Below is a small trained network, with its code and all its weights. Each question gives an input and a class and asks what happens when units are switched off, that is, made to give their printed mean instead of their output.

import numpy as np


def w(rows, s, z=0):
    codes = np.array(rows[::2]) - 128.0
    scale = np.full(codes.shape[1], s)
    scale[-1] = z or s
    return codes * scale


def f(y):
    return np.maximum(y, 0)


def log_softmax(a):
    a = a - a.max(-1, keepdims=True)
    return a - np.log(np.exp(a).sum(-1, keepdims=True))


def net(x, mask):
    res = np.array(x, float).reshape(1, 4) / 4 @ E
    y = f(res @ A[0][:, :-1].T + A[0][:, -1])
    res = res + np.where(mask, y, B[0][:, -1]) @ B[0][:, :-1]
    return log_softmax(res[-1] @ U[:, :-1].T + U[:, -1])


A, B = {}, {}
E = w([
[53,105,134,177,181,102,127,87,102,200],'x0',
[118,195,158,122,191,79,216,206,112,101],'x1',
[106,214,53,245,107,155,74,75,112,105],'x2',
[176,126,102,247,156,103,148,161,97,186],'x3',
],0.014)
A[0] = w([
[132,254,112,127,107,133,145,110,132,139,212],'N1',
[124,94,100,111,73,154,43,92,159,125,157],'N2',
[134,99,129,140,198,56,139,168,65,191,212],'N3',
[131,103,119,187,142,130,101,66,106,164,219],'N4',
[112,161,174,91,127,143,179,114,159,126,226],'N5',
[120,153,181,91,163,82,162,97,126,131,180],'N6',
[136,38,117,110,93,164,134,113,169,174,254],'N7',
],0.011,0.0046)
B[0] = w([
[121,224,72,98,196,91,80,174,97,51,205],'N1',
[162,150,102,121,2,188,67,107,120,118,227],'N2',
[121,95,187,187,109,30,188,152,139,168,253],'N3',
[101,91,46,155,94,114,109,124,46,236,213],'N4',
[87,138,34,24,108,125,158,248,164,60,201],'N5',
[85,41,126,81,107,77,164,217,100,138,205],'N6',
[128,85,220,106,64,190,97,111,178,180,226],'N7',
],0.0096,0.016)
U = w([
[207,98,179,37,87,185,113,94,240,106,195],'0',
[121,104,86,127,95,181,118,48,106,179,98],'1',
[192,229,95,198,182,109,166,120,140,67,254],'2',
[153,92,169,203,155,71,174,96,89,250,117],'3',
[100,53,183,117,117,103,160,111,171,172,56],'4',
[88,139,135,72,177,72,178,163,119,87,137],'5',
[103,167,79,154,143,132,102,79,62,114,76],'6',
],0.011,0.0041)

Each question gives the input, the list of numbers given to net, and the class t.
The units are the neurons (one row each of A and B). Each row of codes is followed by its name. A weight is (code - 128) times the scale printed after its matrix; where a second scale follows, it is the last column's (A, B and U).
mask holds one flag per neuron, in row order. A switched-off neuron (its flag False) gives its mean, the last column of its row in B, instead of its output. The means were averaged over made-up inputs and are rounded, as every weight is.
A unit's drop is (log p(t) with every unit on - log p(t) with that unit switched off) / (log p(t) with every unit on - log p(t) with every unit switched off).
The circuit of an input: a set's keep is (log p(t) with only the set's units on - log p(t) with every unit switched off) / (log p(t) with every unit on - log p(t) with every unit switched off). Starting from all 7 units, units are removed one at a time, each time the one whose removal leaves the highest keep (on an exact tie, the one counted first), for as long as the keep stays at least 0.8.
circuit, biggest first: the units of the circuit, biggest drop first
most important unit: the unit with the biggest drop
k most important neurons: the k neurons with the biggest drops, biggest first
drop when u is switched off: that unit's drop, to one decimal
input [2,-1,-2,-4], class 0: most important unit : N3
input [2,-2,8,7], class 6: 4 most important neurons : (N1; N4; N7; N3)
input [1,-8,-5,3], class 0: 2 most important neurons : (N7; N2)
input [3,1,5,-8], class 6: circuit, biggest first : (N3; N7)
input [-6,-3,7,2], class 6: circuit, biggest first : (N1; N4)
input [5,7,6,1], class 2: 2 most important neurons : (N1; N7)
input [-4,-3,4,3], class 6: 2 most important neurons : (N7; N1)
input [4,1,0,-3], class 5: 2 most important neurons : (N7; N2)
input [2,-2,-7,-2], class 0: 2 most important neurons : (N4; N7)
input [-4,-2,5,2], class 6: circuit, biggest first : (N1; N3)
input [-7,1,0,3], class 2: 2 most important neurons : (N7; N6)
input [8,-8,-2,2], class 1: 3 most important neurons : (N2; N7; N6)
input [-8,2,7,-8], class 2: 2 most important neurons : (N1; N7)
input [-8,-1,8,-2], class 2: circuit, biggest first : (N1)
input [8,-6,-4,-6], class 0: drop when N7 is switched off : 0.8
input [6,-2,-8,-8], class 0: drop when N7 is switched off : 0.4
input [1,-4,-5,0], class 0: drop when N4 is switched off : 0.0
input [0,-2,-3,-1], class 0: drop when N3 is switched off : 0.1
